Below are the code and all the weights of a small trained network. Each question names an input and a class and asks about switching units off, where a switched-off unit gives its printed mean instead of its output.

import numpy as np


def w(rows, s, z=0):
    codes = np.array(rows[::2]) - 128.0
    scale = np.full(codes.shape[1], s)
    scale[-1] = z or s
    return codes * scale


def f(y):
    return np.maximum(y, 0)


def log_softmax(a):
    a = a - a.max(-1, keepdims=True)
    return a - np.log(np.exp(a).sum(-1, keepdims=True))


def net(x, mask):
    res = np.array(x, float).reshape(1, 5) / 4 @ E
    y = f(res @ A[0][:, :-1].T + A[0][:, -1])
    res = res + np.where(mask, y, B[0][:, -1]) @ B[0][:, :-1]
    return log_softmax(res[-1] @ U[:, :-1].T + U[:, -1])


A, B = {}, {}
E = w([
[77,206,122,199,118,65,131,16,91],'x0',
[219,175,11,51,112,97,121,91,106],'x1',
[100,3,108,109,119,72,148,55,165],'x2',
[155,160,239,25,129,149,134,50,155],'x3',
[247,101,171,206,125,90,124,111,140],'x4',
],0.0048)
A[0] = w([
[172,67,138,68,128,159,126,225,145,66],'N0',
[187,115,155,175,132,125,132,127,129,102],'N1',
[134,144,171,83,127,137,132,103,135,70],'N2',
[145,220,147,147,128,156,127,182,112,71],'N3',
[114,114,77,176,128,123,132,160,124,89],'N4',
[134,142,164,87,128,135,133,105,133,73],'N5',
[94,111,174,159,134,135,128,145,130,70],'N6',
[213,106,169,189,126,104,126,110,134,93],'N7',
[148,206,147,142,121,148,126,177,120,93],'N8',
[60,99,229,183,132,137,127,152,134,81],'N9',
[131,131,135,121,122,128,130,131,128,254],'N10',
[182,154,59,86,127,117,127,101,124,76],'N11',
[109,37,107,117,121,109,129,79,141,81],'N12',
[187,153,49,76,127,110,126,99,119,72],'N13',
[111,110,58,189,129,124,138,170,122,86],'N14',
[147,146,216,60,132,133,138,80,138,75],'N15',
[84,201,115,200,123,99,126,33,115,78],'N16',
[3,151,97,61,130,140,130,141,124,71],'N17',
[111,148,126,138,129,121,134,102,118,89],'N18',
[107,48,114,113,122,106,131,77,136,84],'N19',
[171,124,146,158,128,115,129,120,130,110],'N20',
[113,114,76,176,131,123,130,161,125,86],'N21',
],0.017,0.0072)
B[0] = w([
[121,77,195,64,123,103,180,175,124,239],'N0',
[121,155,88,89,103,143,129,137,123,187],'N1',
[127,141,143,125,94,102,86,121,124,176],'N2',
[127,153,104,119,169,56,156,83,134,205],'N3',
[127,132,147,128,101,115,77,110,124,190],'N4',
[128,143,142,126,99,107,92,122,125,168],'N5',
[131,146,129,172,108,120,155,144,136,177],'N6',
[123,166,77,68,96,163,135,151,120,218],'N7',
[124,136,103,128,172,83,143,82,135,199],'N8',
[134,132,128,221,80,134,179,130,136,254],'N9',
[139,66,124,166,218,255,93,59,114,243],'N10',
[122,134,127,194,90,137,161,140,139,205],'N11',
[126,151,111,119,178,70,150,86,131,195],'N12',
[127,140,133,202,81,135,171,137,135,217],'N13',
[131,132,160,128,98,121,60,100,121,213],'N14',
[125,126,154,132,84,91,45,115,119,232],'N15',
[128,64,194,68,137,120,170,175,129,242],'N16',
[135,172,54,64,87,173,136,155,121,223],'N17',
[131,114,146,112,127,115,133,149,125,148],'N18',
[132,151,114,128,177,74,147,89,130,189],'N19',
[120,139,97,106,115,146,125,144,127,170],'N20',
[129,134,147,127,97,110,76,115,125,190],'N21',
],0.036,0.0079)
U = w([
[131,136,129,239,89,151,173,143,150,106],'0',
[131,131,168,132,96,107,1,104,111,120],'1',
[121,50,187,74,155,123,168,180,126,107],'2',
[129,163,84,129,218,59,148,72,141,130],'3',
[127,178,41,71,104,198,123,159,113,142],'4',
[140,78,112,176,229,241,74,120,131,250],'5',
[127,152,117,155,183,111,78,223,168,31],'6',
],0.0081,0.0023)

Each question gives the input, the list of numbers given to net, and the class t.
The units are the neurons (one row each of A and B). Each row of codes is followed by its name. A weight is (code - 128) times the scale printed after its matrix; where a second scale follows, it is the last column's (A, B and U).
mask holds one flag per neuron, in row order. A switched-off neuron (its flag False) gives its mean, the last column of its row in B, instead of its output. The means were averaged over made-up inputs and are rounded, as every weight is.
A unit's drop is (log p(t) with every unit on - log p(t) with that unit switched off) / (log p(t) with every unit on - log p(t) with every unit switched off).
The circuit of an input: a set's keep is (log p(t) with only the set's units on - log p(t) with every unit switched off) / (log p(t) with every unit on - log p(t) with every unit switched off). Starting from the 12 units with the biggest drops (on a tie, the unit counted first), units are removed one at a time, each time the one whose removal leaves the highest keep (on an exact tie, the one counted first), for as long as the keep stays at least 0.8.
circuit, biggest first: the units of the circuit, biggest drop first
most important unit: the unit with the biggest drop
top k neurons: the k neurons with the biggest drops, biggest first
drop when u is switched off: that unit's drop, to one decimal
input [-5,-7,1,8,-5], class 1: circuit, biggest first -> [N15]
input [5,0,-5,-4,7], class 4: top 3 neurons -> [N7; N0; N1]
input [4,3,-3,0,-6], class 4: top 2 neurons -> [N17; N0]
input [0,7,0,-6,8], class 4: top 2 neurons -> [N7; N9]
input [1,2,-8,-1,-8], class 3: top 3 neurons -> [N3; N8; N7]
input [1,-2,7,-5,-3], class 3: top 3 neurons -> [N12; N19; N15]
input [-5,-1,6,5,3], class 3: top 3 neurons -> [N12; N19; N16]
input [-5,-2,3,-5,-1], class 1: top 2 neurons -> [N16; N14]
input [-5,7,4,1,6], class 0: top 4 neurons -> [N13; N11; N17; N16]
input [-5,0,-1,0,-7], class 4: top 2 neurons -> [N17; N16]
input [-8,4,-4,6,8], class 2: top 2 neurons -> [N0; N17]
input [4,-6,7,3,8], class 4: top 2 neurons -> [N7; N1]
input [1,-4,0,-4,-5], class 4: top 4 neurons -> [N17; N15; N13; N11]
input [2,-2,-2,5,7], class 4: most important unit -> N7
input [-8,6,-2,-6,1], class 2: top 3 neurons -> [N0; N9; N15]
input [-2,8,-6,-7,-8], class 0: top 2 neurons -> [N13; N11]
input [8,7,4,-8,-6], class 1: top 4 neurons -> [N14; N21; N4; N0]
input [-3,-5,5,-7,2], class 1: drop when N21 is switched off -> 0.1
input [4,6,-2,-7,0], class 1: drop when N21 is switched off -> 1.4
input [6,7,-1,4,-4], class 0: most important unit -> N13
input [1,6,-5,3,-2], class 0: drop when N11 is switched off -> 0.6
input [4,-4,-6,0,3], class 3: drop when N0 is switched off -> 0.2
